(in the rows, 100 means zero)
Each row of numbers stands for one object and depends on some of the facts below. Use the named rows to name the rest.

Some facts about the objects:
dadem: refers to; klega: belongs to class; rakles: uses
redrin dadem flosom; skilik dadem didra; skono dadem flozal; trodro dadem sutriflir; geklem dadem skomis; zibur dadem kledom
klomir dadem sosos; lagrubrem dadem keplas; vorum dadem luve; sanastim dadem trudra; stesuklek dadem stavar; bakla dadem levudril
keplas dadem skedre; libopil dadem vorum; nupli dadem zilir; fotril dadem lidrudrar; skunir dadem klomir; navom dadem stilavus
stavar dadem trefo; guse dadem nusi; flidrin dadem plutibri; plutibri dadem miska; betom dadem sanastim; trudra dadem grugrogrim
lepi dadem ramoter; treri dadem pirer; rudras dadem vestuk; balo dadem flabra; stigralim dadem zigrur; griflur dadem laplan
kubror dadem pibel; fetrik dadem sozel; festok dadem gulo; divo dadem stibon; stilavus dadem drisun; pibel dadem sturok
sturok dadem diza; sapem dadem skono; brotum dadem navom; brila dadem balo; mulak dadem nipo; brakidrur dadem luvan
dustuk dadem skastu; digaplin dadem bridrel; troflom dadem bala; kosku dadem klebrum; skastu dadem klutrom; laplan dadem plobrobol
bala dadem gunok; trofle dadem brakidrur; vestuk dadem lagrubrem; lepak dadem divo; nofis dadem tastim; taples dadem sokla
didra dadem guse; grokim dadem bakla; klefla dadem lepak; skeren dadem sigir; vogron dadem griflur; klutrom dadem stesuklek
gosibrur dadem redrin; gregrer dadem druskon; kizis dadem kledras; flabra dadem bruful; bagraza dadem tuklen; sozel dadem kizis
dreflik dadem bakul; zutefis dadem plubru; sutriflir dadem dreflik; tubron dadem lepi; tuklen dadem flonibun; popa dadem moski
grugrogrim dadem neta; grukek dadem troflom; sokla dadem stigralim; tresak dadem nupli; klologum dadem trodro; bruklis dadem flidrin
miska dadem brila; bramo dadem mamar; trefo dadem popa; druskon dadem vogron; neta dadem skunir; luve dadem drufus
zilir dadem klologum; gunok dadem sapem; pidre dadem grubruvak; luvan dadem rudras; drisun dadem festok; skugrastil dadem drostus
trige dadem stidra; grubruvak dadem grukek; stibon dadem kubror; drufus dadem pidre; pustok dadem grokim; flonibun dadem mulak
maskik dadem klefla; ramoter dadem trige; levudril dadem kosku; seze dadem zikleni; drostus dadem tustam; diza dadem gregrer
guver dadem skeren; skedre dadem skugrastil; mamar dadem skilik; redrin klega f; gakla klega a; flosom klega a
skilik klega a; skono klega b; skeror klega a; trodro klega a; geklem klega a; sotril klega a
dabil klega a; skomis klega g; zibur klega a; klomir klega a; nitam klega a; lagrubrem klega e
plostu klega c; tastim klega c; bridrel klega a; mapun klega f; vorum klega b; nusi klega b
rumal klega e; sanastim klega a; tenek klega b; testi klega a; stesuklek klega a; tagik klega a
sivaston klega g; bakla klega a; keplas klega a; libopil klega c; sigir klega a; nupli klega a
fotril klega c; skunir klega c; plubru klega d; navom klega b; klidrak klega f; flibrel klega f
stavar klega b; klebrum klega e; pirer klega a; grufligro klega a; guse klega e; flidrin klega e
plutibri klega a; betom klega e; trudra klega a; lepi klega b; plaflus klega c; ralek klega a
treri klega g; lefis klega f; klabi klega b; rudras klega a; balo klega e; stigralim klega d
griflur klega f; kubror klega d; soga klega a; fetrik klega c; skotrum klega a; festok klega c
tubral klega d; flekle klega a; kledom klega e; divo klega b; mopludra klega g; flozal klega g
stilavus klega c; gritir klega e; pibel klega c; sturok klega e; sapem klega e; brotum klega e
brila klega a; mulak klega a; brakidrur klega a; dustuk klega a; digaplin klega e; dokler klega e
gogum klega b; troflom klega a; kosku klega a; skastu klega d; laplan klega c; ribrol klega d
bala klega a; rinim klega b; trofle klega a; vestuk klega g; tragris klega f; plostik klega e
graflemol klega f; lepak klega d; nofis klega a; pobor klega c; zigrur klega a; deskesker klega a
taples klega e; stidra klega a; trosul klega e; didra klega e; grokim klega a; klefla klega b
lobros klega c; skeren klega a; vogron klega e; klutrom klega b; modil klega d; guskel klega g
gosibrur klega e; gregrer klega c; kizis klega d; flabra klega b; bagraza klega b; naskan klega c
plabigror klega b; sozel klega a; nupi klega g; dreflik klega a; klimu klega c; zutefis klega b
sutriflir klega a; libuzo klega a; stostatri klega c; tubron klega e; tuklen klega b; popa klega c
grugrogrim klega a; sigran klega a; grukek klega e; linenir klega b; mufen klega a; sokla klega d
brevak klega a; tresak klega a; lerel klega f; bakul klega c; zegril klega a; bratrin klega d
klologum klega b; plistes klega b; plobrobol klega a; zikleni klega c; bruklis klega a; bruful klega b
sigar klega a; litom klega a; fikle klega b; miska klega a; bramo klega a; trefo klega b
zibi klega b; nipo klega f; druskon klega e; neta klega e; dretrik klega a; sosos klega c
tribrul klega b; rerek klega a; luve klega e; fludrugrul klega c; zilir klega c; moski klega b
gunok klega b; pidre klega a; tustam klega c; refi klega a; luvan klega g; drisun klega g
skugrastil klega a; trige klega b; grubruvak klega a; stibon klega d; kledras klega b; drufus klega g
tiskel klega f; gulo klega a; pustok klega d; flonibun klega a; maskik klega f; ramoter klega a
levudril klega a; seze klega f; drostus klega b; lidrudrar klega a; lupu klega c; diza klega a
guver klega e; tufen klega a; skedre klega e; mamar klega a; stanugrul klega f; berek klega a
gepla klega f; grigrafa klega a; gakla rakles fikle; gakla rakles lupu; flosom rakles skeror; flosom rakles klidrak
skono rakles skastu; skono rakles modil; skeror rakles gogum; trodro rakles sotril; sotril rakles mamar; sotril rakles redrin
sotril rakles ralek; dabil rakles berek; dabil rakles gogum; skomis rakles dretrik; nitam rakles bridrel; nitam rakles plaflus
plostu rakles plobrobol; plostu rakles tresak; plostu rakles kledras; plostu rakles digaplin; bridrel rakles naskan; mapun rakles miska
vorum rakles plostik; nusi rakles rinim; nusi rakles fikle; nusi rakles pustok; rumal rakles bratrin; rumal rakles plostik
rumal rakles refi; rumal rakles plobrobol; tenek rakles miska; tenek rakles tagik; testi rakles gogum; tagik rakles balo
sivaston rakles gosibrur; bakla rakles sigran; keplas rakles linenir; keplas rakles lobros; libopil rakles plobrobol; sigir rakles rinim
navom rakles neta; navom rakles gakla; flibrel rakles klutrom; flibrel rakles dretrik; klebrum rakles klidrak; pirer rakles bakul
pirer rakles gakla; grufligro rakles zutefis; grufligro rakles divo; grufligro rakles guver; guse rakles flibrel; guse rakles tagik
flidrin rakles skeror; betom rakles drostus; betom rakles rerek; plaflus rakles vogron; ralek rakles diza; klabi rakles testi
griflur rakles dretrik; soga rakles zibur; soga rakles plobrobol; fetrik rakles rumal; skotrum rakles gregrer; flekle rakles litom
flekle rakles sotril; flekle rakles stanugrul; mopludra rakles tubron; stilavus rakles sigar; gritir rakles guse; gritir rakles sturok
gritir rakles treri; pibel rakles balo; sturok rakles rinim; sturok rakles fikle; sturok rakles flidrin; sturok rakles tubral
brotum rakles litom; brotum rakles kosku; brotum rakles tubron; dokler rakles modil; dokler rakles keplas; gogum rakles sigran
gogum rakles zilir; gogum rakles brevak; troflom rakles zutefis; troflom rakles festok; troflom rakles fikle; troflom rakles tagik
kosku rakles rinim; skastu rakles bruful; laplan rakles plistes; laplan rakles soga; ribrol rakles zibur; ribrol rakles graflemol
ribrol rakles grigrafa; ribrol rakles pustok; trofle rakles stidra; vestuk rakles naskan; vestuk rakles grufligro; tragris rakles flidrin
tragris rakles plaflus; nofis rakles ribrol; nofis rakles tubron; nofis rakles guver; pobor rakles grigrafa; zigrur rakles plostik
zigrur rakles stostatri; deskesker rakles zibur; trosul rakles rudras; didra rakles mapun; didra rakles klutrom; grokim rakles tenek
klefla rakles tragris; klefla rakles keplas; lobros rakles trige; vogron rakles flidrin; guskel rakles zilir; guskel rakles pustok
gregrer rakles klebrum; naskan rakles zilir; naskan rakles diza; naskan rakles gogum; plabigror rakles tastim; nupi rakles mamar
nupi rakles stidra; nupi rakles stostatri; dreflik rakles rinim; dreflik rakles litom; dreflik rakles neta; dreflik rakles plaflus
klimu rakles bratrin; klimu rakles sutriflir; klimu rakles divo; klimu rakles plaflus; zutefis rakles sturok; zutefis rakles trosul
sutriflir rakles gogum; stostatri rakles miska; tubron rakles bakul; tubron rakles laplan; grugrogrim rakles tribrul; linenir rakles grigrafa
mufen rakles vorum; mufen rakles ralek; sokla rakles tufen; brevak rakles libuzo; tresak rakles plistes; lerel rakles flonibun
lerel rakles lefis; bakul rakles digaplin; zegril rakles plistes; zegril rakles flabra; zegril rakles trige; bratrin rakles dretrik
klologum rakles nusi; plistes rakles tufen; plobrobol rakles stidra; zikleni rakles plaflus; bruklis rakles kubror; bruklis rakles guver
litom rakles digaplin; miska rakles soga; zibi rakles lidrudrar; zibi rakles gregrer; nipo rakles testi; nipo rakles linenir
nipo rakles ralek; druskon rakles plobrobol; druskon rakles bruful; neta rakles luve; neta rakles stanugrul; dretrik rakles dabil
sosos rakles klabi; sosos rakles lupu; tribrul rakles flibrel; tribrul rakles gosibrur; rerek rakles levudril; rerek rakles nipo
rerek rakles trosul; fludrugrul rakles libuzo; fludrugrul rakles brevak; fludrugrul rakles rudras; zilir rakles zibur; zilir rakles diza
moski rakles sutriflir; trige rakles berek; kledras rakles sigran; kledras rakles graflemol; kledras rakles naskan; kledras rakles lupu
tiskel rakles bratrin; tiskel rakles litom; tiskel rakles keplas; pustok rakles brevak; flonibun rakles levudril; maskik rakles tastim
levudril rakles kledras; seze rakles grigrafa; drostus rakles druskon; drostus rakles klutrom; lidrudrar rakles klabi; lidrudrar rakles sigir
lupu rakles guskel; diza rakles rudras; skedre rakles tufen; mamar rakles sigran; mamar rakles libuzo; stanugrul rakles balo
berek rakles testi; berek rakles graflemol; gepla rakles refi; gepla rakles sokla; gepla rakles sivaston; grigrafa rakles fludrugrul

Some rows with their names:
lagrubrem: 100  65 102  82 112  74 103  93  98  79 125 125  99 108 124 150  91 142  92 102 150  58  84  45  88  86 114  98  99 124 169
grugrogrim:  97 131  96 109 100  94 109  99 102 118  87  91  87 100  93 115  91  72  77  96  91 116  90  95  96 105 100 103 109  85  91
rudras: 101 102 115  77 116  92 104  99  95  97 115 112  82  98 112 145  85 134  82  99 136  70  92  52  89  97 105 118 102 111 162
flabra:  88  80  78 104  93  96 106  96 130  92  74 106 112  97 121 105  99  90  93 101 109  72 102 112  88 107  77  97 108  91  79
popa: 102 103  89 103  95  90 101  94 116 102  79  88 102 118  80 112 105  83  93  99  90  98  84 101  86  99 107  92 103 102  88
deskesker: 113 121 112  96 108 115  95  97  89 101 102 102  92  93 103  92  99 106 102  97  91 127 107  93 115 103  99 111  99  96 103
refi: 111 115 111  96 110 114  96  96  89  98  96  92  91  97 111  87  98 107 101  98  91 123 106  81 111 101  95 109 100  98 102
sigran: 110 123 113  92 111 116  96  95  86  98  98  91  91  95 105  87  98 107 103  97  91 119 105  81 111 104  95 107 100  97 100
libuzo: 111 122 115  91 112 114  93  95  92  97 104  90  92  95 113  87  98 105 103  97  91 120 105  86 109 104  94 108  99  96 105
skilik: 100 114 105 101 103  94 109 107  99 111  88  85  84  98  83 111  91  90  82  98  97  98  92  96  94 101  99 104 105  93 106
tubron:  98  85  96 104  92  79 107 104 106  98 106 101 106 104  92 111 100  95  97 101 103  99  90 111  98  97 112  88  99 101 106
kledras:  98  92  88  95  97 118  96  89 118  78  90 123 119  89 139  89 107 108 114 100 111  96 116 106 106 109  79 103 100  98  79
sutriflir:  95 152  96  99  99 106 115 102  82 116  75 102  89  95  66 117  97  78  82  97  98 106  85  85  97 108 102  92 108  84  80
gunok:  78  65 105 112 104  91 115 112 139  88  69  93 112  71  61  80 117 114 101 103 130  57 102 160  76 105  96 105 100 104  82
didra:  98  85  93 107  95  76 106 103 104 103 103  99 106 105  93 113  98  88  93 101 103  95  85 107  94  98 110  86 100 100 102
diza: 115 101 119  73  71 112 103 141  77 120 103  78  86 102  77 108  75  94  98 103  79  71 109 116  99 110  86 101  89  94 132
dabil: 108 137 112  92 108 126 100  98  68 106  87 109  96  88 100  92 103 100 104 100  97 120 100  73 113 105  99 103  99  99  90

Rows to name:
No name comes twice in this set of rows, the named rows included.
110 129 114  91 107 117  94  97  89  99 105 103  94  93 103  91  99 104 104  97  92 126 105  91 113 106  99 110  98  95 104 : ralek
104  92  99 105  94  92 102 103 119 103  80 102 103 110  60 114 107  99  94 101  96  96  86 125  89  96 117  98  97 110  98 : libopil
 90  63  87  96  98  98 103  98 120  90  90 131 111  93 133 126  96 116  93 104 135  59 103  93  89 103  85 109 102 110 116 : drostus
102 121  93 114  97  93 109 101 106 117  82 106  85 101  75 119  89  80  73  95  90 124  91 115 104 103 106 106 108  84  88 : miska
114  54 100  89  67  90 104 131  89 108 100  94 102 112  81 107  83  98 101 105  85  73  99 128 105  97 101  83  89 104 118 : druskon
106 136 113 102 104 111 100  98  92  94 111  89  91  99 126  90 101 103 107  99  95 134 118  71 109 100 101 111  99 101 106 : sigir
 94 102  84 112  94  74 107  94 111 101 101  97 106 110 102 115  99  73  90  98  96 108  85 103  94 100 107  82 106  91  89 : neta
103 109 109  99 102  98 107 107  96 110  93  97  85  96  83 116  90 103  83  99 105  98  96  96  98 100 104 110 102  99 118 : trofle
 96 109  88  83  96 128  99  90 101  79  82 129 123  85 118  92 112 110 117 100 113  87 110  96 104 112  78  92  99  95  70 : gogum
 86 110 134 120 115  89 121 123 111 108  80  71  87  68  17  80 116 112  95 101 117  96  97 157  81 100 126 115  96 105 103 : troflom
 94  89 103  89 111  83 100  98  84 102 130 108  87 111  86 136  93 126  89 101 125  71  87  67  89  84 117 102 101 114 144 : luvan
 99 124 107  98  99  97 109 107  96 113  91  90  86  96  75 115  93  90  84  98  99 100  92  97  95 106 101 104 104  91 104 : bakla
103  98  97 101  94  94 102 101 113 104  85  96 104 113  75 114 105  93  95 101  97  93  86 109  86  97 113  95  98 109 101 : fetrik
 86  81  81 105  89  95 109 101 131  93  83 110 112  93 120 113  99  93  94 102 117  72 105 117  87 107  83 100 104  95  89 : navom
110  83  99 104 101  96  92  91  98  90 107 114 112 103 116  89 104 105 110 100  95 121  98  98 116  96 108  93  96 107  98 : rumal

Now the same objects, written a new way:
Named rows:
sigir:  72  96  98  99 110  94 100  86 108 105 119  86 114 112 103 106 106 112 111 107  92 100  92 109 103  95 100  94  97
nofis:  88 104  96 108  98  93 115  99  99  90  90 106  99  80 105  98 100 104  96 100  95 117 102  87 108 112 103  98  91
zegril:  68  95  95 102 113 102 106  82 101 102 114  79  99 107  98 102  94 116 113 105  87  98  88 115 108  98 106  90  95
rudras: 110  95 117 100  96 102  92 103  83  75  98 121 106  91  86  85 105 108  88 104  68 131 140  72 111  83  94 132  80
mulak:  92  99  94 107  97  95 111 100 103  86  95 111  95  87 102 102 102 102  96  97 104 122 106  80 109 110  97 104  95
litom:  77  98  99 100 115  98 102  78 107 103 114  87 106 107  98 102 103 113 109 105  88  96  87 112 109  96 104  93  97
soga:  75  97  97 101 116 101 103  77 105 102 116  88 100 107  96 104 100 113 111 105  89  97  87 112 111  97 104  93  98
drostus: 127  97 109 101  91 103  83 120  92  93  86 110  89  97  96  88  86  92  89  96  87 108 131  88  95  85  96 117  82
skono: 120 109  96 102 102 100  95 120  90  87  78 107  83  89 107  84  88  75  93  90 101  93 118 102 104  99 100 105  91
moski: 102  99 104  99 102  98  88 100 109 121 104  79 101 111 105  98  92 101 102 107  92  83  94 124  86  89 104  87  87
fikle: 114 100 107  95 109 100  79  91 112 117 108  95 103 118 101 100 100  92  99 103  98  84  96 115  92  82  96 100  92
gogum: 107  99 104  95 107 100  82  97 109 116 106  88 103 117 102  98  96  96 102 103  94  84  98 120  89  84 101  93  92
tenek: 108  99 103  97 110 102  84  94 107 117 103  87  97 115  99  97  90  98 102 103  92  81  95 120  93  85 101  96  90
pobor:  87 104  99 105 109  97  99  88 102 113 108  81 106 108 100 102 100 108  98 104  86  81  90 118  95  96 112  90  96
sosos:  85 102  98 105 105  95  98  94 105 117 115  78 109 114 103 106 100 109 100 105  93  84  92 116  92  95 110  91  97
neta: 140 101 113 103  73 106 110 117 100 110 103 103  94  83 109 112 105  96  93 115 128 105  93  93  78 118 101  99 114
drisun: 117  93 100  96  86 101 108 110  90  97 100 114 102  91 107  99 104 102  97 101 110 111 101  84  96 112  99 104 112

Rows to name:
No name comes twice in this set of rows, the named rows included.
146  97 136  85  79 120  81 128  58  86  96 115 107  92  82  78 100  99  92 110  72 107 145  93  86  76  99 134 104 : lagrubrem
 90 101  95 112  90  90 121 105 108  95  99 101  97  81 109 106 100 110  95 107 105 124  99  82 102 117 103  94  88 : dreflik
124  90 126  90  83 106  93 120  58  85  95 114 115  89  89  74 102 112  93 111  59 117 141  85  95  85 105 124  93 : vestuk
119  96 104  93  94 102 102 103  88  97 102 121 103  97 102  99 107  96  98  98 110 107 101  83 101 105  95 111 115 : treri
 88  99  97 107  96  97 113 103  93  87  90 104  94  83 100  95  92 106  98  99  90 120 111  84 110 109 101 105  90 : trofle
 91  97  92 109  98  96 113 100 103  88  98 108  90  87 103 106  95 105  98  98 105 122 104  79 110 112  99 104  94 : tresak
105  93  98 110  91 100 113 104 109  92  97 108  86  82  99 105  93 102 103 103 113 129  99  82 107 113  91  97  88 : skastu
 82  96  97 100 118 102 100  72 107 101 119  92 100 110  94 105 101 111 110 103  93  98  88 108 112  94 100  98  99 : stidra
 89  93 102  90  93  90  80 124 110 120 115  74 118 125 117 103  98  98 107 107 100  87 111 120  77  83  98  93  95 : zibi
 95 107 100 112  95  90 119  96 106  96  91 110 101  75 105  99 105 106  91 105  98 118  97  82 105 115 103  98  90 : bruklis
106 105  96 107  95  94 102 108  97  95  95 108  97  96 102 102  99  93  86  92 105 106 110  81 100 102 102 111  96 : fotril
 61  94  96  96 105  91  99  99 108 107 122  76 120 114 112 106 108 114 113 108  92  99  98 112  97  97 101  90 100 : flosom
123 104 103 102  92  95  92 116 105 102  85 111  94  95 106  95  95  86  88  97 105 103 113  90  92  96  94 105  88 : zutefis

